Below are the code and all the weights of a small trained network. Each question names an input and a class and asks about switching units off, where a switched-off unit gives its printed mean instead of its output.

import numpy as np


def w(rows, s, z=0):
    codes = np.array(rows[::2]) - 128.0
    scale = np.full(codes.shape[1], s)
    scale[-1] = z or s
    return codes * scale


def f(y):
    return np.maximum(y, 0)


def log_softmax(a):
    a = a - a.max(-1, keepdims=True)
    return a - np.log(np.exp(a).sum(-1, keepdims=True))


def net(x, mask):
    res = np.array(x, float).reshape(1, 7) / 4 @ E
    y = f(res @ A[0][:, :-1].T + A[0][:, -1])
    res = res + np.where(mask, y, B[0][:, -1]) @ B[0][:, :-1]
    return log_softmax(res[-1] @ U[:, :-1].T + U[:, -1])


A, B = {}, {}
E = w([
[182,29,145,87,156,194,81,118,44,42],'x0',
[131,128,112,128,131,128,130,110,129,127],'x1',
[160,112,146,146,136,151,137,125,160,127],'x2',
[141,115,121,110,127,113,128,143,130,140],'x3',
[120,126,123,104,125,105,118,157,119,136],'x4',
[198,229,128,104,219,165,182,159,92,123],'x5',
[159,147,107,126,101,248,36,135,119,231],'x6',
],0.013)
A[0] = w([
[124,101,116,123,139,64,223,119,148,30,54],'neuron 0',
[85,111,165,123,129,54,196,125,127,23,114],'neuron 1',
[99,125,103,129,65,223,99,152,99,173,78],'neuron 2',
[98,183,127,162,74,65,180,128,232,173,169],'neuron 3',
[133,171,96,97,116,219,1,117,125,222,78],'neuron 4',
[169,225,118,92,227,182,198,175,91,106,4],'neuron 5',
[90,47,157,88,113,116,94,124,220,136,57],'neuron 6',
[66,27,146,145,26,109,154,102,139,124,57],'neuron 7',
[107,112,159,131,82,131,112,121,152,106,50],'neuron 8',
[145,24,144,112,155,146,87,107,33,57,157],'neuron 9',
[37,39,96,196,106,131,33,110,172,140,22],'neuron 10',
[95,196,117,202,111,67,130,123,170,223,170],'neuron 11',
[149,85,123,108,143,155,72,129,85,54,144],'neuron 12',
],0.0099,0.0033)
B[0] = w([
[195,85,200,99,95,111,81,97,173,137,234],'neuron 0',
[222,124,187,138,117,134,48,84,144,108,245],'neuron 1',
[195,107,157,132,145,81,83,88,132,89,198],'neuron 2',
[84,120,78,156,97,154,119,178,139,67,249],'neuron 3',
[194,135,181,92,81,99,75,103,189,104,245],'neuron 4',
[72,151,106,73,192,67,177,119,22,218,246],'neuron 5',
[142,204,133,126,140,106,151,146,87,155,188],'neuron 6',
[99,134,132,121,166,93,165,79,57,249,222],'neuron 7',
[141,152,96,94,131,116,175,125,135,153,158],'neuron 8',
[77,109,58,167,97,220,138,204,144,60,251],'neuron 9',
[80,174,122,104,205,81,149,93,84,187,220],'neuron 10',
[98,67,73,170,78,178,148,173,154,97,235],'neuron 11',
[99,148,64,221,135,156,167,173,145,71,212],'neuron 12',
],0.012,0.018)
U = w([
[116,84,47,223,52,161,200,198,144,24,212],'0',
[252,94,219,116,77,106,61,59,155,70,158],'1',
[117,130,116,103,200,92,242,86,54,186,9],'2',
],0.011,0.0014)

Each question gives the input, the list of numbers given to net, and the class t.
The units are the neurons (one row each of A and B). Each row of codes is followed by its name. A weight is (code - 128) times the scale printed after its matrix; where a second scale follows, it is the last column's (A, B and U).
mask holds one flag per neuron, in row order. A switched-off neuron (its flag False) gives its mean, the last column of its row in B, instead of its output. The means were averaged over made-up inputs and are rounded, as every weight is.
A unit's drop is (log p(t) with every unit on - log p(t) with that unit switched off) / (log p(t) with every unit on - log p(t) with every unit switched off).
unit that matters most: the unit with the biggest drop
k most important neurons: the k neurons with the biggest drops, biggest first
drop of u: that unit's drop, to one decimal
input [-5,6,-6,-2,-8,4,8], class 1: unit that matters most -> neuron 4
input [1,0,-1,3,-1,2,-2], class 1: 2 most important neurons -> [neuron 7; neuron 10]
input [-7,7,2,5,-2,7,3], class 0: 3 most important neurons -> [neuron 11; neuron 3; neuron 7]
input [-4,-7,-5,-3,1,-6,-5], class 2: 4 most important neurons -> [neuron 7; neuron 4; neuron 10; neuron 9]
input [-6,-1,-7,5,-6,3,-6], class 0: 4 most important neurons -> [neuron 3; neuron 11; neuron 4; neuron 2]
input [-5,3,5,2,-1,4,7], class 1: 2 most important neurons -> [neuron 4; neuron 9]
input [2,-8,-2,-7,-3,7,-7], class 1: 3 most important neurons -> [neuron 1; neuron 0; neuron 7]
input [8,6,0,4,-3,-3,7], class 0: 2 most important neurons -> [neuron 9; neuron 12]
input [-4,-8,3,7,-7,7,-8], class 1: 2 most important neurons -> [neuron 0; neuron 1]
input [7,-4,2,4,-3,6,-8], class 1: 2 most important neurons -> [neuron 0; neuron 1]
input [4,-3,-8,-7,-1,-6,-2], class 2: 2 most important neurons -> [neuron 7; neuron 10]
input [3,5,5,6,0,4,2], class 2: 3 most important neurons -> [neuron 5; neuron 3; neuron 11]
input [-4,3,0,-7,0,-8,5], class 2: drop of neuron 10 -> 0.7
input [-7,-5,-8,-2,-1,6,5], class 0: unit that matters most -> neuron 11
input [-8,-6,0,1,-8,6,3], class 0: drop of neuron 11 -> 1.8
input [0,0,1,1,-3,5,-7], class 1: drop of neuron 7 -> 0.0
